Below is a small trained network, with its code and all its weights. Each question gives an input and a target symbol and asks what happens when units are switched off, that is, made to give their printed mean instead of their output.

import numpy as np


def w(rows, s, z=0):
    codes = np.array(rows[::2]) - 128.0
    scale = np.full(codes.shape[1], s)
    scale[-1] = z or s
    return codes * scale


def f(y):
    return np.maximum(y, 0)


def softmax(a):
    e = np.exp(a - a.max(-1, keepdims=True))
    return e / e.sum(-1, keepdims=True)


def log_softmax(a):
    a = a - a.max(-1, keepdims=True)
    return a - np.log(np.exp(a).sum(-1, keepdims=True))


def net(x, mask):
    ids = ['ΞΦΩαγδζηστψ'.index(c) for c in x.split()]
    T = len(ids)
    res = E[ids] + P[:T]
    u = 0
    for l in range(2):
        q, k, v = (res @ M[l].T for M in (Q, K, V))
        z = softmax(np.where(np.tri(T) > 0, q @ k.T / 3**0.5, -1e9)) @ v
        res = res + np.where(mask[u], z, O[l][:, -1]) @ O[l][:, :-1]
        u += 1
        y = f(res @ A[l][:, :-1].T + A[l][:, -1])
        res = res + np.where(mask[u : u + 4], y, B[l][:, -1]) @ B[l][:, :-1]
        u += 4
    return log_softmax(res[-1] @ U[:, :-1].T + U[:, -1])


Q, K, V, O, A, B = {}, {}, {}, {}, {}, {}
E = w([
[86,116,51,96,161,134,117,199],'Ξ',
[92,90,68,114,170,131,151,162],'Φ',
[25,93,78,75,188,147,147,160],'Ω',
[85,93,111,104,161,152,128,176],'α',
[128,48,29,130,61,148,34,63],'γ',
[195,186,151,157,157,10,236,137],'δ',
[42,166,230,171,140,191,54,122],'ζ',
[184,221,81,82,93,10,27,197],'η',
[71,52,158,254,106,121,163,74],'σ',
[158,90,159,187,212,67,75,216],'τ',
[172,176,165,107,39,241,214,31],'ψ',
],0.0066)
P = w([
[33,22,72,19,184,127,207,189],'0',
[66,19,77,122,162,149,155,136],'1',
[114,60,62,198,152,132,106,115],'2',
[183,106,68,247,135,110,58,115],'3',
[218,124,82,230,123,58,32,116],'4',
[221,150,88,220,110,39,5,126],'5',
],0.0022)
Q[0] = w([
[157,156,206,192,7,137,188,2],'0.h0',
[117,131,161,153,237,86,192,221],'0.h0',
[112,108,94,109,250,91,125,250],'0.h0',
],0.0079)
K[0] = w([
[102,176,155,93,43,231,254,21],'0.h0',
[139,174,201,174,215,41,167,210],'0.h0',
[161,129,153,181,227,8,61,239],'0.h0',
],0.0085)
V[0] = w([
[254,166,149,176,68,145,105,78],'0.h0',
[124,55,133,214,206,49,72,201],'0.h0',
[200,151,207,188,177,62,103,186],'0.h0',
],0.0071)
O[0] = w([
[222,164,156,161,67,183,78,2,73],'0.h0',
[146,99,79,169,216,168,145,239,252],'0.h0',
[183,157,155,138,224,204,148,208,80],'0.h0',
],0.0054,0.0027)
A[0] = w([
[124,58,130,198,181,153,186,169,209],'0.n0',
[104,66,102,197,97,140,76,83,252],'0.n1',
[126,83,63,121,111,81,41,128,244],'0.n2',
[137,99,144,151,175,255,100,166,168],'0.n3',
],0.0083,0.0034)
B[0] = w([
[121,109,88,146,225,192,179,137,247],'0.n0',
[92,56,110,186,70,179,55,60,247],'0.n1',
[110,75,39,133,90,113,33,197,255],'0.n2',
[119,124,111,97,212,254,73,116,200],'0.n3',
],0.005,0.0073)
Q[1] = w([
[174,216,181,51,157,137,214,153],'1.h0',
[143,119,138,200,129,164,106,92],'1.h0',
[175,254,248,3,65,7,239,90],'1.h0',
],0.0064)
K[1] = w([
[23,63,131,92,171,254,135,142],'1.h0',
[191,241,211,148,131,96,220,110],'1.h0',
[21,70,106,55,135,118,155,143],'1.h0',
],0.0049)
V[1] = w([
[138,205,244,170,173,158,224,80],'1.h0',
[82,104,210,215,53,168,131,2],'1.h0',
[124,208,191,76,226,74,225,220],'1.h0',
],0.004)
O[1] = w([
[69,179,140,220,190,147,100,66,2],'1.h0',
[96,84,254,193,109,157,154,159,113],'1.h0',
[94,191,42,151,172,93,85,64,5],'1.h0',
],0.0049,0.0064)
A[1] = w([
[99,141,63,142,120,17,120,122,253],'1.n0',
[14,113,143,207,146,153,93,130,180],'1.n1',
[172,149,59,37,172,133,133,189,232],'1.n2',
[168,100,139,185,158,141,254,168,229],'1.n3',
],0.0065,0.0026)
B[1] = w([
[114,197,96,169,70,3,180,86,167],'1.n0',
[48,192,174,203,173,140,88,164,192],'1.n1',
[155,202,184,58,132,125,86,106,254],'1.n2',
[197,64,31,166,136,114,216,77,190],'1.n3',
],0.0064,0.0092)
U = w([
[152,167,179,63,91,204,163,6,252],'Ξ',
[39,150,134,71,135,58,168,136,123],'Φ',
[115,148,146,105,128,105,145,132,81],'Ω',
[221,131,92,160,129,30,247,78,179],'α',
[184,46,137,36,76,157,139,205,118],'γ',
[88,165,69,207,122,99,101,82,104],'δ',
[194,226,180,107,96,43,74,211,140],'ζ',
[127,112,64,136,118,107,128,92,101],'η',
[78,65,109,239,160,158,250,164,71],'σ',
[195,157,101,83,187,223,66,101,94],'τ',
[2,178,231,155,139,169,10,195,155],'ψ',
],0.0047,0.003)

Each question gives the input, a string of symbols that net reads in full, and the target symbol t.
The units are the heads (3 rows each of Q, K, V and O) and the neurons (one row each of A and B). Each row of codes is followed by its name. A weight is (code - 128) times the scale printed after its matrix; where a second scale follows, it is the last column's (O, A, B and U).
mask holds one flag per unit, layer by layer, with each layer's heads first. A switched-off unit (its flag False) gives its mean, the last column of its rows in O or B, instead of its output. The means were averaged over made-up inputs and are rounded, as every weight is.
A unit's drop is (log p(t) with every unit on - log p(t) with that unit switched off) / (log p(t) with every unit on - log p(t) with every unit switched off).
The circuit of an input: a set's keep is (log p(t) with only the set's units on - log p(t) with every unit switched off) / (log p(t) with every unit on - log p(t) with every unit switched off). Starting from all 10 units, units are removed one at a time, each time the one whose removal leaves the highest keep (on an exact tie, the one counted first), for as long as the keep stays at least 0.8.
units of the circuit, in order: the units of the circuit, biggest drop first
top k neurons: the k neurons with the biggest drops, biggest first
top k neurons in layer l: the k neurons of layer l with the biggest drops, biggest first
drop when u is switched off: that unit's drop, to one decimal
input γ γ ψ Ξ, target σ: top 2 neurons -> [1.n2 1.n3]
input τ Ω γ, target γ: top 3 neurons in layer 0 -> [0.n0 0.n3 0.n2]
input γ ζ σ, target σ: units of the circuit, in order -> [1.n2 1.h0 1.n3 0.n0]
input τ γ γ δ τ σ, target δ: top neuron in layer 1 -> [1.n0]
input α Ξ ψ τ α, target σ: units of the circuit, in order -> [0.h0 1.h0 1.n3 0.n0]
input τ δ Ξ, target τ: units of the circuit, in order -> [0.h0 0.n3 1.n2 1.h0]
input τ γ Ω, target τ: top 2 neurons -> [1.n2 0.n3]
input σ ψ τ, target σ: top 2 neurons -> [1.n3 0.n0]
input γ ψ ζ τ Φ σ, target ψ: top 2 neurons -> [1.n1 0.n1]
input τ Ω γ δ σ, target δ: top 2 neurons -> [0.n1 1.n0]
input τ γ Ξ, target τ: top 2 neurons in layer 1 -> [1.n2 1.n0]
input γ δ Ω γ α δ, target α: top 2 neurons -> [1.n3 0.n3]
input γ τ Ω γ γ α, target γ: top 2 neurons in layer 0 -> [0.n0 0.n3]
input γ σ γ γ σ, target σ: top neuron -> [1.n2]
input Ξ γ Φ, target γ: top 3 neurons in layer 0 -> [0.n0 0.n2 0.n1]
input Ω η ψ τ γ γ, target ψ: top 3 neurons -> [0.n2 0.n1 1.n1]
input δ δ τ τ, target τ: top 3 neurons in layer 0 -> [0.n3 0.n1 0.n0]
input ψ ψ ψ ψ α, target σ: top 2 neurons -> [1.n2 1.n3]
input γ Φ γ γ Ξ, target γ: top 2 neurons in layer 1 -> [1.n1 1.n0]
input γ Ξ γ Ω τ Ω, target τ: top neuron in layer 1 -> [1.n2]
input ζ α ψ Ω, target σ: drop when 1.n2 is switched off -> 0.2
input δ ζ σ γ, target δ: drop when 1.n2 is switched off -> 0.1
input γ Ω Ξ ψ Ω, target σ: drop when 0.h0 is switched off -> 0.8
input γ Ω ψ α γ, target ψ: drop when 1.n3 is switched off -> 0.1
